Here is a tiny trained network, its code and every weight. The questions are about switching its units off for an input and a class, where a switched-off unit gives its printed mean instead of its output.

import numpy as np


def w(rows, s, z=0):
    codes = np.array(rows[::2]) - 128.0
    scale = np.full(codes.shape[1], s)
    scale[-1] = z or s
    return codes * scale


def f(y):
    return y / 2 * (1 + np.tanh(0.7978845608 * (y + 0.044715 * y**3)))


def log_softmax(a):
    a = a - a.max(-1, keepdims=True)
    return a - np.log(np.exp(a).sum(-1, keepdims=True))


def net(x, mask):
    res = np.array(x, float).reshape(1, 8) / 4 @ E
    y = f(res @ A[0][:, :-1].T + A[0][:, -1])
    res = res + np.where(mask, y, B[0][:, -1]) @ B[0][:, :-1]
    return log_softmax(res[-1] @ U[:, :-1].T + U[:, -1])


A, B = {}, {}
E = w([
[139,122,118,139,124,118,129,109,139,149],'x0',
[118,54,83,47,178,113,151,109,8,174],'x1',
[134,56,131,194,192,26,72,142,95,76],'x2',
[120,139,128,132,141,124,120,116,135,144],'x3',
[197,221,9,91,149,77,131,142,144,94],'x4',
[133,130,134,127,126,127,129,130,122,126],'x5',
[121,129,106,138,132,152,118,130,112,121],'x6',
[120,124,106,135,126,146,120,131,117,122],'x7',
],0.017)
A[0] = w([
[167,207,115,154,57,163,106,159,203,97,158],'neuron 0',
[85,107,186,92,74,222,154,124,139,223,254],'neuron 1',
[62,2,168,184,154,81,86,133,73,137,145],'neuron 2',
[128,117,65,27,144,113,190,127,86,158,86],'neuron 3',
[145,157,98,76,179,137,98,157,136,149,118],'neuron 4',
[137,242,54,64,100,147,164,128,188,115,193],'neuron 5',
[119,128,180,227,101,139,76,147,190,103,244],'neuron 6',
[180,139,58,131,197,9,86,168,131,63,23],'neuron 7',
],0.01,0.0072)
B[0] = w([
[60,95,148,157,196,139,231,177,164,144,226],'neuron 0',
[60,146,103,69,97,184,134,24,110,92,240],'neuron 1',
[110,49,147,153,221,77,132,130,187,154,255],'neuron 2',
[176,133,128,51,113,76,101,131,85,207,207],'neuron 3',
[169,134,94,105,108,112,143,136,93,143,161],'neuron 4',
[158,122,107,151,155,92,254,152,131,168,239],'neuron 5',
[143,162,165,214,104,163,98,149,166,21,237],'neuron 6',
[60,174,96,129,132,193,138,17,76,24,204],'neuron 7',
],0.012,0.025)
U = w([
[89,205,125,175,63,188,177,90,151,60,238],'0',
[126,73,123,152,216,81,212,186,156,168,196],'1',
[111,111,92,36,123,135,106,44,76,108,156],'2',
[237,177,65,65,63,89,168,194,94,200,1],'3',
[154,122,207,228,109,112,7,198,184,79,17],'4',
],0.011,0.0046)

Each question gives the input, the list of numbers given to net, and the class t.
The units are the neurons (one row each of A and B). Each row of codes is followed by its name. A weight is (code - 128) times the scale printed after its matrix; where a second scale follows, it is the last column's (A, B and U).
mask holds one flag per neuron, in row order. A switched-off neuron (its flag False) gives its mean, the last column of its row in B, instead of its output. The means were averaged over made-up inputs and are rounded, as every weight is.
A unit's drop is (log p(t) with every unit on - log p(t) with that unit switched off) / (log p(t) with every unit on - log p(t) with every unit switched off).
The circuit of an input: a set's keep is (log p(t) with only the set's units on - log p(t) with every unit switched off) / (log p(t) with every unit on - log p(t) with every unit switched off). Starting from all 8 units, units are removed one at a time, each time the one whose removal leaves the highest keep (on an exact tie, the one counted first), for as long as the keep stays at least 0.8.
units of the circuit, in order: the units of the circuit, biggest drop first
most important unit: the unit with the biggest drop
k most important neurons: the k neurons with the biggest drops, biggest first
drop when u is switched off: that unit's drop, to one decimal
input [-8,2,-3,-5,6,5,7,7], class 3: most important unit : neuron 2
input [-8,6,0,0,-7,2,-5,-5], class 2: 3 most important neurons : (neuron 1; neuron 0; neuron 5)
input [2,1,-4,1,5,7,0,5], class 3: 2 most important neurons : (neuron 2; neuron 3)
input [-2,1,4,-4,1,-7,7,3], class 2: 2 most important neurons : (neuron 0; neuron 5)
input [0,-3,1,5,-7,2,7,5], class 4: 2 most important neurons : (neuron 7; neuron 2)
input [3,4,0,5,6,0,5,8], class 3: 3 most important neurons : (neuron 1; neuron 3; neuron 5)
input [1,-8,0,-1,5,3,3,-1], class 1: 2 most important neurons : (neuron 0; neuron 5)
input [-8,0,-6,-2,1,3,6,-7], class 1: 3 most important neurons : (neuron 5; neuron 7; neuron 6)
input [7,-1,5,-5,-7,-2,6,-3], class 4: 2 most important neurons : (neuron 6; neuron 5)
input [7,1,-2,-5,7,-8,3,-3], class 3: 3 most important neurons : (neuron 2; neuron 3; neuron 4)
input [1,-5,-1,3,6,-6,6,4], class 1: 2 most important neurons : (neuron 5; neuron 0)
input [5,0,7,-8,-4,-6,3,-2], class 4: 3 most important neurons : (neuron 5; neuron 0; neuron 6)
input [1,-5,1,-5,-1,8,-8,-3], class 4: 2 most important neurons : (neuron 1; neuron 7)
input [4,0,-8,-5,2,-6,-5,-4], class 1: units of the circuit, in order : (neuron 5)
input [-8,3,1,-2,7,-5,1,8], class 2: drop when neuron 7 is switched off : 4.2
input [3,6,-5,6,0,-3,-5,2], class 2: drop when neuron 1 is switched off : 2.1
input [5,1,5,5,2,3,5,-8], class 2: drop when neuron 6 is switched off : 0.5
